What each symbol does to the elements:
from | e p d z
z918 | z223 z683 z149 z735
z523 | z503 z206 z476 z505
z584 | z800 z435 z744 z680
z903 | z435 z113 z53 z502
z578 | z826 z571 z514 z518
z637 | z30 z698 z74 z206
z211 | z149 z900 z499 z223
z744 | z683 z220 z900 z211
z304 | z523 z669 z646 z661
z187 | z26 z54 z669 z304
z54 | z637 z586 z961 z669
z53 | z220 z523 z505 z615
z113 | z661 z26 z523 z53
z615 | z900 z505 z836 z683
z961 | z74 z371 z667 z30
z30 | z808 z667 z625 z882
z303 | z586 z223 z883 z432
z206 | z882 z74 z808 z476
z223 | z941 z499 z699 z883
z698 | z667 z578 z518 z74
z532 | z740 z800 z918 z571
z625 | z304 z154 z26 z113
z571 | z303 z918 z735 z514
z832 | z514 z740 z303 z826
z646 | z476 z30 z882 z503
z699 | z832 z532 z571 z578
z74 | z625 z518 z187 z808
z883 | z371 z699 z578 z698
z499 | z831 z86 z532 z699
z502 | z744 z53 z615 z800
z808 | z113 z187 z304 z341
z836 | z86 z668 z584 z43
z86 | z680 z502 z800 z532
z831 | z571 z680 z740 z832
z432 | z961 z883 z698 z637
z740 | z735 z211 z223 z303
z667 | z187 z826 z154 z625
z341 | z53 z304 z661 z435
z669 | z206 z961 z30 z646
z435 | z615 z661 z220 z744
z154 | z669 z432 z637 z26
z505 | z256 z476 z668 z836
z680 | z918 z744 z211 z740
z661 | z505 z646 z503 z220
z668 | z502 z341 z435 z584
z882 | z341 z625 z113 z903
z518 | z154 z514 z54 z187
z503 | z668 z882 z903 z256
z826 | z54 z303 z432 z154
z220 | z836 z503 z256 z900
z26 | z646 z637 z206 z523
z476 | z903 z808 z341 z668
z800 | z211 z615 z683 z918
z586 | z698 z941 z371 z961
z256 | z584 z903 z502 z86
z149 | z699 z43 z831 z941
z683 | z499 z836 z43 z149
z900 | z43 z256 z86 z499
z514 | z432 z735 z586 z54
z941 | z578 z831 z832 z371
z371 | z518 z832 z826 z667
z43 | z532 z584 z680 z831
z735 | z883 z149 z941 z586

In the rows, 164 stands for zero.

The rows follow the links: the fewer symbols apart two elements are, the more alike their rows tend to be.

Each row is also shifted at random along 7 hidden directions that mean nothing.

Some elements, each with a row of numbers:
z30 144,144,163,134,102,195,175,144,146,181,120,164,180,198,182,167,153,106,200,114,83,165,106,128,172,177,88,163,124,183,136,144,210,201,159,173,141,146,175,138,108,192,163,169,225,161,208,97,105,177,153,217,109,146,159,166,131,177,258,179,197,260,166,221,100,164,149,120
z220 191,198,159,187,203,138,162,145,146,154,136,195,139,152,183,162,157,198,151,163,208,147,199,171,165,190,195,167,172,155,152,168,164,152,142,152,168,179,143,163,157,168,148,152,118,149,147,179,165,161,187,141,150,163,155,174,171,145,116,156,146,162,188,129,171,158,139,169
z740 158,131,163,144,136,149,136,163,181,182,199,107,165,139,156,175,188,154,150,166,174,187,185,200,155,129,182,169,154,165,166,138,150,104,205,170,145,128,146,149,177,180,170,168,169,168,142,181,196,213,159,171,145,200,166,120,180,144,195,114,145,140,149,160,167,182,215,152
z502 196,187,157,178,163,130,174,107,160,185,132,176,146,156,191,188,149,169,132,165,198,159,189,186,193,170,172,162,151,170,141,131,166,164,160,139,153,171,137,165,149,217,135,188,126,141,132,157,160,193,139,155,134,163,176,142,194,158,177,189,150,160,172,125,175,160,163,156
z304 167,188,171,166,137,179,229,130,160,166,127,186,175,169,197,168,143,132,175,155,149,157,130,125,150,209,148,170,141,180,162,162,171,196,118,157,204,168,160,135,140,158,138,139,187,160,182,139,134,161,165,165,150,118,184,176,155,183,180,129,173,214,171,162,156,163,119,143
z586 142,129,162,150,157,177,150,195,203,171,166,135,193,147,119,182,154,170,184,166,141,150,150,161,163,140,181,152,171,159,181,158,147,161,189,198,157,151,158,114,156,183,166,149,179,198,138,190,194,183,187,165,129,180,147,143,142,143,175,93,184,151,137,158,177,166,210,150
z661 181,184,164,179,212,159,159,201,143,149,144,221,141,137,152,156,150,185,160,181,159,123,181,180,193,192,199,196,178,194,155,181,164,200,151,182,168,175,195,153,152,170,146,143,116,144,164,168,134,130,207,141,159,152,158,208,126,158,146,84,165,169,209,163,113,138,129,179
z54 137,152,172,146,138,202,204,171,193,153,174,147,193,153,154,173,153,155,165,190,152,170,124,130,188,161,156,156,166,159,191,158,162,174,142,163,200,162,177,158,189,147,155,158,200,175,133,175,189,150,154,143,189,137,168,148,156,181,156,147,175,126,132,165,196,172,158,167
z699 147,133,172,157,121,136,197,149,217,182,153,151,187,134,188,139,181,153,125,155,138,180,156,170,236,149,167,166,116,168,158,163,154,224,216,159,148,133,180,158,208,175,150,163,181,145,132,195,172,148,158,168,194,175,187,147,171,164,210,103,160,118,139,206,182,212,192,199
z683 173,165,160,161,129,127,186,113,170,172,164,146,149,138,220,156,189,141,119,154,185,197,188,185,198,162,163,164,114,162,137,134,168,143,184,135,154,126,148,173,178,180,139,178,157,133,140,166,166,191,143,164,172,174,186,136,204,165,202,145,138,149,159,173,176,202,174,184
z832 149,152,166,162,151,167,174,155,195,157,196,129,186,165,149,167,178,172,154,180,180,181,154,157,159,131,158,132,169,135,184,161,146,152,175,151,174,168,156,183,201,147,173,181,181,182,140,194,205,159,137,154,203,170,165,136,188,182,149,219,167,107,125,146,228,177,192,180
z206 156,171,174,127,177,203,172,185,149,138,163,172,166,147,169,153,159,143,179,180,134,177,147,143,201,194,156,190,170,187,170,143,193,145,129,176,197,139,184,149,157,157,149,153,182,141,141,141,162,155,189,154,153,135,145,192,124,140,167,75,177,173,184,183,127,168,126,146
z578 146,135,158,149,165,179,109,173,154,140,179,123,178,173,123,184,179,169,195,130,136,149,146,149,167,119,122,125,167,137,145,139,195,122,192,173,125,147,145,155,134,191,175,192,200,191,156,168,176,179,182,193,142,204,111,146,162,157,197,202,201,179,122,178,179,177,206,155
z961 137,162,160,140,154,210,160,168,192,184,132,158,198,196,154,179,133,199,185,181,148,152,131,120,190,167,153,145,192,129,191,171,180,186,140,166,176,187,161,159,178,156,191,161,202,185,119,172,208,177,150,145,134,134,152,148,133,139,109,243,192,134,136,149,188,163,158,145
z625 150,155,178,159,157,205,178,183,126,99,203,146,159,91,133,197,171,140,169,196,135,128,132,154,196,157,153,171,164,201,138,130,191,99,133,167,189,132,204,147,136,166,134,175,172,160,151,166,141,149,214,139,183,140,143,147,157,213,222,94,179,166,167,179,135,144,129,189
z154 149,157,157,158,146,199,169,152,164,162,139,156,188,190,145,191,141,162,204,143,141,137,119,119,131,167,132,130,170,148,171,160,179,164,133,171,169,176,140,126,123,175,166,158,204,201,174,153,165,182,169,176,118,151,147,149,150,172,168,205,203,208,133,154,177,154,165,126
z584 185,172,157,197,144,126,177,138,150,178,187,155,138,142,177,183,169,136,138,167,203,160,196,208,104,161,188,180,146,189,145,155,130,126,170,146,159,159,144,161,150,177,142,159,122,162,199,166,134,191,150,165,166,173,201,134,214,193,200,136,123,191,181,141,160,149,171,163
z831 156,141,154,165,143,127,151,160,235,241,101,165,188,193,175,149,150,198,153,135,166,152,184,178,160,169,203,171,148,141,173,204,130,249,217,183,129,173,134,116,183,194,182,121,160,183,155,197,187,202,166,175,100,183,187,143,153,110,144,139,163,164,157,157,169,185,218,142
z149 159,143,154,172,154,127,132,154,186,198,136,165,168,194,171,150,168,186,154,120,145,152,173,174,186,142,145,146,145,139,141,179,161,225,226,159,99,176,161,175,169,191,186,182,165,163,175,174,156,169,151,195,150,201,160,157,176,157,183,239,172,165,144,192,168,178,208,178
z256 198,191,158,166,204,129,180,142,153,155,154,209,133,164,189,133,167,144,147,155,178,199,193,176,206,179,172,182,151,184,156,141,159,197,165,157,172,166,163,181,170,179,122,183,129,118,155,138,141,130,141,176,192,174,161,219,162,146,170,103,151,161,192,155,164,178,154,174
z514 148,132,169,170,97,174,227,138,202,172,202,128,196,165,147,185,164,99,158,177,143,192,122,162,153,119,134,140,139,189,179,139,131,189,186,158,175,167,189,163,176,174,137,192,193,179,183,157,153,155,100,188,215,164,196,116,200,238,253,170,171,143,120,168,207,163,200,171
z532 176,158,152,170,176,119,142,151,180,178,155,160,157,183,168,146,177,168,155,136,177,185,190,182,159,144,167,151,152,150,160,161,146,184,210,166,134,163,142,168,173,180,160,176,153,161,170,162,169,164,140,194,171,205,159,173,181,146,168,166,155,163,154,158,190,182,209,168
z646 173,189,166,163,204,184,176,172,139,131,131,207,159,151,160,161,145,182,174,168,155,137,152,127,212,194,162,166,176,168,156,158,196,176,126,170,185,172,174,151,148,167,146,162,158,150,133,159,158,131,196,147,157,139,136,201,122,150,132,127,184,172,177,161,152,160,121,168
z668 184,197,163,170,205,154,144,167,127,136,153,186,133,130,184,154,172,185,158,157,196,145,197,165,158,201,192,180,166,159,140,161,183,120,132,162,175,149,141,150,146,156,157,140,133,143,155,173,162,169,212,140,143,161,149,193,158,132,124,108,149,187,201,148,146,167,126,166

Where do the symbols, taken in turn from left to right, take each start?
Answer with the element's name.
182,191,147,151,182,154,110,128,119,169,109,166,135,164,202,182,161,201,164,130,179,140,191,156,186,195,158,157,166,135,120,142,224,106,141,148,131,145,107,152,113,204,179,168,156,149,127,152,175,224,192,154,70,166,137,155,162,104,132,219,165,207,181,142,139,177,138,132
d d d p: z53
134,122,173,132,108,187,193,163,189,155,190,118,189,133,151,172,171,104,170,161,114,189,123,157,187,137,141,166,133,190,164,124,167,147,181,175,163,117,179,133,162,175,137,173,210,166,156,156,157,172,158,182,169,167,168,132,160,183,256,66,173,160,135,196,159,183,193,154
z p d p z: z518
147,147,167,170,147,170,183,159,197,153,197,130,187,156,130,189,166,163,162,178,172,169,149,157,163,121,156,126,168,152,180,153,140,161,182,164,171,173,166,171,185,166,156,186,174,189,145,193,191,158,142,160,200,174,165,128,188,201,176,197,173,114,118,145,226,169,200,184
z z d d p: z961
180,192,164,165,163,156,182,146,150,181,151,174,142,152,202,163,159,151,152,174,195,179,188,173,127,202,196,202,159,177,167,157,155,131,129,160,195,150,139,148,155,157,150,131,144,145,167,142,163,201,167,147,137,141,188,170,171,138,145,100,132,190,204,140,144,158,128,137
p z e z e: z211
138,130,167,158,89,176,205,156,218,215,173,124,205,184,152,182,146,123,175,168,148,178,126,157,94,146,169,160,149,178,201,181,115,191,173,178,180,166,162,122,174,158,168,133,197,203,206,167,168,197,131,180,156,151,212,116,176,198,200,146,165,180,138,162,178,152,197,127
p d z z z: z206
173,171,158,168,164,137,135,136,153,168,175,136,148,145,187,181,181,213,125,177,218,155,203,189,180,152,177,147,171,124,144,155,173,102,167,129,142,153,135,200,178,166,185,187,142,153,117,197,208,203,157,125,154,176,165,119,207,150,124,265,139,109,153,135,200,177,170,189
e d d z p: z831
181,192,167,187,210,167,171,200,153,165,158,216,150,161,142,166,141,179,164,203,177,142,181,180,150,193,205,193,202,188,182,192,138,202,142,177,189,205,193,167,165,154,160,146,115,160,184,160,146,124,170,139,174,140,176,201,142,174,117,137,153,159,207,139,134,117,132,165
d e e p: z903
155,165,168,173,178,187,190,199,184,169,141,210,193,215,134,148,131,160,198,164,124,156,124,132,154,176,144,159,185,173,198,201,146,268,155,186,176,208,203,161,168,144,163,152,180,181,203,144,139,102,150,185,185,141,162,209,119,184,153,174,195,177,165,178,156,139,154,160
p z e z: z523
146,164,168,181,162,208,179,168,165,148,166,166,186,164,124,211,127,199,175,196,161,108,130,134,181,151,151,131,205,152,175,167,169,177,130,154,170,211,190,175,152,167,175,188,168,194,143,186,177,146,162,127,168,132,155,129,163,212,143,277,203,128,131,132,193,129,152,176
d e e p z z: z503
180,147,161,148,210,126,139,186,189,160,169,184,152,164,148,118,180,175,140,156,150,202,196,194,257,131,172,165,158,167,169,150,157,224,232,177,134,154,188,193,203,191,150,201,148,131,117,173,175,119,147,190,208,212,133,213,146,129,170,108,168,104,169,186,174,191,208,199
p d d d: z211
142,158,171,205,98,195,219,148,167,173,170,150,194,152,146,231,128,155,175,194,162,92,119,145,93,165,162,145,165,184,162,184,142,159,123,151,184,200,181,134,129,155,162,140,165,211,212,180,137,181,166,137,155,118,205,86,196,261,196,240,179,190,146,137,166,111,146,162
d e d e p e: z882
178,190,168,169,161,166,174,154,156,188,165,156,144,136,187,191,142,183,141,213,216,151,192,187,131,200,221,199,185,172,170,166,146,106,119,151,199,164,147,152,161,155,168,132,125,163,144,178,186,217,171,110,125,129,200,130,178,145,117,145,126,151,201,112,148,134,132,143
d z d e: z800
170,163,156,151,146,120,153,136,182,210,117,170,152,165,219,138,170,188,130,135,170,170,198,179,208,181,179,177,131,149,140,168,172,195,196,152,133,145,143,164,179,181,175,154,157,135,139,171,170,192,160,166,126,174,184,161,169,116,160,168,147,159,178,178,150,197,171,170
e d z p z e: z303
160,189,177,184,187,185,200,192,166,141,136,215,174,157,163,148,143,185,175,183,156,127,146,127,169,201,183,178,177,170,178,210,160,220,122,170,207,189,196,150,174,124,161,121,157,163,176,182,154,111,208,129,188,119,173,209,128,178,114,121,172,169,184,168,150,152,107,181
e d d z d p: z661
146,138,159,110,176,156,111,169,187,163,112,154,180,176,170,123,185,199,171,114,120,180,159,134,270,149,138,149,143,120,148,144,218,199,212,180,118,122,141,148,176,198,170,183,214,148,90,174,205,166,193,194,127,201,105,196,119,72,157,134,200,147,135,204,176,233,202,161
p z e p z d: z371
193,172,154,154,209,145,130,168,149,183,185,167,126,174,162,162,163,157,146,187,200,209,217,221,165,162,193,193,191,178,176,143,145,124,174,164,161,167,157,194,168,180,164,185,118,137,150,141,172,180,132,172,157,187,156,184,168,129,143,145,131,140,199,131,147,150,180,146
d z p d z: z499
153,144,164,152,189,178,132,190,152,106,227,129,168,149,114,165,198,168,176,168,173,186,159,159,163,110,145,129,182,137,172,142,169,99,176,166,159,150,161,189,179,152,170,199,178,181,141,183,197,145,170,169,217,200,118,158,176,175,158,176,180,125,127,164,211,179,194,183
p d d d e: z883
182,188,161,180,157,182,184,149,126,179,184,171,151,202,159,191,142,118,182,176,187,175,159,174,75,179,153,174,185,190,177,159,147,134,118,157,188,195,160,182,126,160,162,167,147,174,224,114,123,182,114,174,156,141,184,154,184,202,172,222,142,212,189,133,139,111,138,124
d d e z z z: z831
182,172,158,185,202,134,101,188,127,166,173,172,134,167,163,148,177,195,164,148,198,137,210,206,94,172,197,177,178,153,146,201,150,128,180,169,135,168,143,169,152,148,197,138,117,167,211,174,148,179,201,166,147,195,164,174,174,142,121,181,138,198,205,159,130,144,163,165
z z e p e: z571
